In the rows, 128 means zero.
Each row has a class, written after it.
[148  96 165 132  94 192 105 155 181 131 114 126 187 172 193 141 172 109
 149 151 119 121 116 125 186 118 191 129 155 151]	K530
[155 102 170 143 170 120 106 147 189 127 101 131 175 158 182 161 142 136
 138 141  85 113 121 123 155  80 155 131 133 147]	K731
[132 115 153 115 132 130  87 160 195 128  96 127 164 149 210 154 155 149
 136 158 148 119 120 138 175 100 141 138 141 161]	K731
[149 102 163 142 153 131  98 160 167 122 101 122 149 155 204 147 132 164
 140 142 132 114 126 120 158 108 139 124 127 148]	K731
[139 129 145 126 146 142  65 153 163 118 110 136  93 144 169 122 144 150
 105 165 188 118 109 141 149 101 117 124 186 128]	K731
[170 114 157 146 165 114 105 157 172 121 110 129 141 134 189 151 116 148
 137 145  98 110 125 131 139  86 136  76 131 148]	K811
[164  97 181 143  93 178  92 161 162 106 101 112 175 160 176 123 160 134
 148 157 142 119 120 126 140 113 198 133 176 120]	K530
[179 119 151 120 114 176 102 153 161 131 113 132 134 139 170 149 134 131
 141 136  95 111 131 133 147 104 146  57 156 144]	K530
[149 134 158 129 149 104  50 163 168 108 102 124 106 142 165 120 138 159
 123 165 198 118 111 153 151  75 127 101 171 129]	K731
[177 119 149 121 146 121  70 157 176 136 109 132 114 136 174 141 121 156
 134 138 112 104 118 144 146  88 130  57 163 140]	K811
[150 109 177 141 179  41  65 163 183 102  88 124 152 158 176 132 124 171
 121 153 162 115 110 128 138  59 147 148 128 126]	K427
[159  97 176 142 136  87  97 171 173 114  95 112 177 157 172 140 138 173
 155 135 154 116 114 121 135  97 175 103 128 147]	K427
[182 103 160 128 151 122 119 154 182 134 122 142 159 139 188 160 117 139
 142 114  68 108 127 125 150  74 139  49 115 154]	K109
[174 110 153 137 150 119  78 149 168 122 108 133 132 143 183 147 130 148
 135 131 107 109 124 133 146  88 132  61 140 144]	K811
[189 145 140 110 144 104  82 160 171 124 112 135 103 134 182 139 125 146
 131 141  98 109 124 155 153  83 121  34 171 148]	K109
[187 133 161 121 156 122  74 153 174 127 110 140  96 133 171 134 118 139
 126 141  94 112 125 156 144  77 120  42 155 137]	K109
[149  81 178 155 128 119 126 162 174 118  90  97 211 153 194 147 138 183
 153 124 149 113 112  92 135 110 178 124  96 152]	K530
[186 135 139 105 126 146  81 145 166 124 117 138  99 131 167 132 119 136
 123 129 108 113 118 150 143  84 116  30 170 146]	K109
[189 135 148 118 157 116  74 147 165 122 118 140  99 134 157 133 113 127
 116 131  99 114 120 151 136  75 109  45 160 137]	K109
[138 114 165 150 179  48  60 150 161 105  90 121 139 152 168 139 125 178
 117 147 153 114 118 125 127  71 141 155 132 118]	K427
[182 119 167 124 159  89  89 159 177 113 101 135 133 145 198 138 107 156
 134 126 116 109 123 134 141  70 139  60 136 143]	K811
[174 149 140 107 148 115  78 148 165 124 113 137  93 131 150 131 130 127
 116 141 123 117 113 159 143  89 119  54 186 135]	K811
[191 115 168 130 155 124 116 154 183 127 118 139 170 139 193 163 120 139
 143 116  62 105 132 121 136  85 141  53 133 157]	K109
[167 108 172 111  60 195 105 164 158 119 111 114 175 147 156 125 166 127
 148 151 151 116 112 131 167 115 181  65 175 151]	K530
[145 126 156 115 151  65  65 165 174 117 101 118 132 133 171 128 134 169
 136 158 183 120 156 140 143  70 128 114 151 134]	K427
[164 113 162 126 157  91 105 156 183 123  99 121 148 140 177 150 107 154
 122 124 107 105 120 130 127  80 141  67 125 145]	K811
[150 134 138 124 171 111  69 144 177 135  96 139 110 130 199 144 137 138
 137 158 123 119 110 146 167  75 108  98 163 148]	K731
[145 109 161 134 168 100  93 153 190 135 103 128 162 150 220 157 142 143
 130 143 118 115 119 114 167  86 129 138 109 157]	K731
[145 112 166 150 178  92  93 150 180 132  85 134 163 159 188 155 140 141
 132 147 114 119 115 127 156  90 147 159 138 130]	K731
[139 111 173 142 179  57  48 166 183 111  85 125 119 152 166 132 135 189
 120 161 183 112 116 133 147  63 133 140 146 131]	K427
[180 134 160 106 140 111  46 170 179 116 100 135 109 140 173 129 134 146
 124 148 137 104 111 163 151  72 138  52 191 132]	K811
[139 105 162 130 145 119 103 153 173 127 116 129 154 147 194 152 141 146
 137 145 121 115 121 125 159  98 140 126 131 150]	K731
[172 112 166 143 147 112 113 155 168 120 107 130 159 141 181 158 119 148
 143 125  86 110 124 124 146  88 149  69 129 153]	K811
